Below is a small trained network, with its code and all its weights. Each question gives an input and a class and asks what happens when units are switched off, that is, made to give their printed mean instead of their output.

import numpy as np


def w(rows, s, z=0):
    codes = np.array(rows[::2]) - 128.0
    scale = np.full(codes.shape[1], s)
    scale[-1] = z or s
    return codes * scale


def f(y):
    return y / 2 * (1 + np.tanh(0.7978845608 * (y + 0.044715 * y**3)))


def log_softmax(a):
    a = a - a.max(-1, keepdims=True)
    return a - np.log(np.exp(a).sum(-1, keepdims=True))


def net(x, mask):
    res = np.array(x, float).reshape(1, 7) / 4 @ E
    y = f(res @ A[0][:, :-1].T + A[0][:, -1])
    res = res + np.where(mask, y, B[0][:, -1]) @ B[0][:, :-1]
    return log_softmax(res[-1] @ U[:, :-1].T + U[:, -1])


A, B = {}, {}
E = w([
[192,100,76,55,208],'x0',
[80,15,78,176,118],'x1',
[146,125,133,150,123],'x2',
[126,176,1,132,105],'x3',
[110,133,118,103,133],'x4',
[128,128,128,125,126],'x5',
[114,130,123,112,132],'x6',
],0.009)
A[0] = w([
[114,48,99,150,168,34],'n1',
[153,192,183,75,123,124],'n2',
[142,176,134,75,190,12],'n3',
[96,30,128,158,148,77],'n4',
[201,108,104,106,242,174],'n5',
[203,93,147,82,227,31],'n6',
[46,159,185,115,32,132],'n7',
[147,199,145,125,154,184],'n8',
[164,148,9,155,126,116],'n9',
[168,86,101,54,165,107],'n10',
[141,133,177,89,122,124],'n11',
[102,47,105,177,175,52],'n12',
[92,40,254,83,213,50],'n13',
[110,208,8,81,88,99],'n14',
[199,237,166,130,170,2],'n15',
[182,92,116,112,221,135],'n16',
],0.009,0.0022)
B[0] = w([
[71,95,131,164,167,185],'n1',
[132,123,54,94,210,206],'n2',
[101,139,132,136,149,183],'n3',
[126,123,52,166,213,211],'n4',
[102,166,187,127,113,251],'n5',
[87,138,156,108,63,220],'n6',
[55,112,164,137,72,206],'n7',
[143,111,89,120,187,191],'n8',
[164,120,159,90,96,232],'n9',
[77,141,164,134,94,209],'n10',
[163,92,65,92,140,156],'n11',
[75,144,95,147,188,199],'n12',
[219,76,73,96,53,252],'n13',
[163,114,119,113,86,255],'n14',
[61,120,91,107,255,223],'n15',
[85,170,208,157,87,212],'n16',
],0.0084,0.006)
U = w([
[66,136,64,147,244,53],'0',
[35,189,219,150,119,62],'1',
[193,118,81,112,116,147],'2',
[110,157,136,150,161,253],'3',
],0.011,0.0048)

Each question gives the input, the list of numbers given to net, and the class t.
The units are the neurons (one row each of A and B). Each row of codes is followed by its name. A weight is (code - 128) times the scale printed after its matrix; where a second scale follows, it is the last column's (A, B and U).
mask holds one flag per neuron, in row order. A switched-off neuron (its flag False) gives its mean, the last column of its row in B, instead of its output. The means were averaged over made-up inputs and are rounded, as every weight is.
A unit's drop is (log p(t) with every unit on - log p(t) with that unit switched off) / (log p(t) with every unit on - log p(t) with every unit switched off).
The circuit of an input: a set's keep is (log p(t) with only the set's units on - log p(t) with every unit switched off) / (log p(t) with every unit on - log p(t) with every unit switched off). Starting from the 12 units with the biggest drops (on a tie, the unit counted first), units are removed one at a time, each time the one whose removal leaves the highest keep (on an exact tie, the one counted first), for as long as the keep stays at least 0.8.
units of the circuit, in order: the units of the circuit, biggest drop first
top k neurons: the k neurons with the biggest drops, biggest first
drop when u is switched off: that unit's drop, to one decimal
input [-4,0,4,-6,-7,4,-5], class 2: units of the circuit, in order -> (n13; n16)
input [-6,7,4,-2,-8,5,8], class 0: units of the circuit, in order -> (n4)
input [-1,-6,8,-4,-8,4,-4], class 0: units of the circuit, in order -> (n15; n2)
input [-1,-4,-8,-5,-6,-3,-8], class 2: units of the circuit, in order -> (n13; n11)
input [0,5,1,-8,7,6,4], class 2: top 2 neurons -> (n13; n15)
input [-3,-6,8,4,-8,6,-1], class 0: units of the circuit, in order -> (n15; n8)
input [7,6,3,0,1,2,2], class 1: units of the circuit, in order -> (n16; n5; n10)
input [4,-6,7,1,-2,5,-6], class 0: top 3 neurons -> (n15; n2; n8)
input [-7,-8,5,6,5,8,0], class 0: top 2 neurons -> (n15; n2)
input [0,5,6,-1,-8,3,4], class 0: top 2 neurons -> (n4; n12)
input [7,1,-2,-7,-1,5,1], class 1: top 4 neurons -> (n16; n5; n6; n10)
input [1,-7,7,6,0,-2,-3], class 0: top 2 neurons -> (n15; n13)
input [2,-8,-2,-8,3,3,-5], class 0: drop when n15 is switched off -> 1.0
input [0,3,-1,7,6,-6,4], class 2: top neuron -> (n14)
input [6,-2,-6,-4,-1,1,-8], class 1: drop when n1 is switched off -> 0.0
input [2,-7,-2,4,1,-3,-3], class 0: drop when n15 is switched off -> 0.6
input [-1,4,4,-2,-3,-4,-8], class 0: drop when n10 is switched off -> 0.1
